Below is a small trained network, with its code and all its weights. Each question gives an input and a class and asks what happens when units are switched off, that is, made to give their printed mean instead of their output.

import numpy as np


def w(rows, s, z=0):
    codes = np.array(rows[::2]) - 128.0
    scale = np.full(codes.shape[1], s)
    scale[-1] = z or s
    return codes * scale


def norm(h):
    return h / np.sqrt((h * h).mean(-1, keepdims=True) + 1e-5)


def f(y):
    return np.maximum(y, 0)


def log_softmax(a):
    a = a - a.max(-1, keepdims=True)
    return a - np.log(np.exp(a).sum(-1, keepdims=True))


def net(x, mask):
    res = np.array(x, float).reshape(1, 7) / 4 @ E
    u = 0
    for l in range(3):
        y = f(norm(res) @ A[l][:, :-1].T + A[l][:, -1])
        res = res + np.where(mask[u : u + 6], y, B[l][:, -1]) @ B[l][:, :-1]
        u += 6
    return log_softmax(norm(res)[-1] @ U[:, :-1].T + U[:, -1])


A, B = {}, {}
E = w([
[144,171,129],'x0',
[120,125,230],'x1',
[246,154,162],'x2',
[181,184,144],'x3',
[174,80,3],'x4',
[225,86,145],'x5',
[96,106,164],'x6',
],0.0036)
A[0] = w([
[129,59,213,157],'0.n0',
[89,48,148,131],'0.n1',
[49,40,131,95],'0.n2',
[254,90,54,204],'0.n3',
[159,101,218,255],'0.n4',
[165,225,144,197],'0.n5',
],0.0051,0.0013)
B[0] = w([
[105,179,125,196],'0.n0',
[81,194,67,174],'0.n1',
[99,152,104,192],'0.n2',
[97,171,156,253],'0.n3',
[113,198,99,224],'0.n4',
[80,75,3,199],'0.n5',
],0.0053,0.0034)
A[1] = w([
[109,110,148,8],'1.n0',
[103,102,209,109],'1.n1',
[107,128,172,7],'1.n2',
[240,71,180,133],'1.n3',
[143,77,209,97],'1.n4',
[2,52,221,68],'1.n5',
],0.0054,0.0015)
B[1] = w([
[160,194,119,128],'1.n0',
[89,194,254,176],'1.n1',
[117,149,173,143],'1.n2',
[143,76,202,197],'1.n3',
[141,90,108,147],'1.n4',
[129,141,147,254],'1.n5',
],0.0057,0.0017)
A[2] = w([
[238,82,166,247],'2.n0',
[240,1,86,189],'2.n1',
[228,142,104,100],'2.n2',
[47,228,188,54],'2.n3',
[13,47,67,195],'2.n4',
[112,144,204,156],'2.n5',
],0.0049,0.0012)
B[2] = w([
[64,58,232,185],'2.n0',
[118,139,254,185],'2.n1',
[71,181,164,177],'2.n2',
[150,171,91,243],'2.n3',
[180,102,76,253],'2.n4',
[156,106,142,185],'2.n5',
],0.0073,0.0033)
U = w([
[113,117,1,253],'0',
[147,110,154,3],'1',
],0.011,0.00068)

Each question gives the input, the list of numbers given to net, and the class t.
The units are the neurons (one row each of A and B). Each row of codes is followed by its name. A weight is (code - 128) times the scale printed after its matrix; where a second scale follows, it is the last column's (A, B and U).
mask holds one flag per neuron, layer by layer. A switched-off neuron (its flag False) gives its mean, the last column of its row in B, instead of its output. The means were averaged over made-up inputs and are rounded, as every weight is.
A unit's drop is (log p(t) with every unit on - log p(t) with that unit switched off) / (log p(t) with every unit on - log p(t) with every unit switched off).
The circuit of an input: a set's keep is (log p(t) with only the set's units on - log p(t) with every unit switched off) / (log p(t) with every unit on - log p(t) with every unit switched off). Starting from the 12 units with the biggest drops (on a tie, the unit counted first), units are removed one at a time, each time the one whose removal leaves the highest keep (on an exact tie, the one counted first), for as long as the keep stays at least 0.8.
units of the circuit, in order: the units of the circuit, biggest drop first
most important unit: the unit with the biggest drop
k most important neurons: the k neurons with the biggest drops, biggest first
top k neurons in layer l: the k neurons of layer l with the biggest drops, biggest first
drop of u: that unit's drop, to one decimal
input [-7,-2,2,-5,-6,6,4], class 0: units of the circuit, in order -> (0.n4 0.n1 2.n3 2.n1)
input [-3,6,1,-7,-3,0,-5], class 0: 2 most important neurons -> (0.n1 0.n4)
input [3,-7,2,-8,7,4,4], class 1: 3 most important neurons -> (2.n1 0.n4 0.n5)
input [-8,-1,2,-1,-6,5,-3], class 0: units of the circuit, in order -> (0.n4 2.n3 2.n1)
input [7,8,-7,1,-1,6,-3], class 0: 2 most important neurons -> (0.n4 2.n3)
input [2,-6,1,-5,6,4,-6], class 1: most important unit -> 2.n1
input [4,2,6,-3,-3,-3,4], class 0: 3 most important neurons -> (0.n4 0.n5 2.n3)
input [8,-4,4,-5,8,4,-7], class 1: top 2 neurons in layer 2 -> (2.n1 2.n0)
input [2,3,-1,1,6,1,0], class 1: top 2 neurons in layer 1 -> (1.n1 1.n5)
input [1,-6,5,-1,5,8,3], class 1: drop of 0.n0 -> 0.0
input [-8,-7,6,8,6,0,2], class 1: drop of 2.n1 -> 0.2
input [8,-5,-6,4,-8,5,1], class 0: drop of 2.n1 -> 0.1
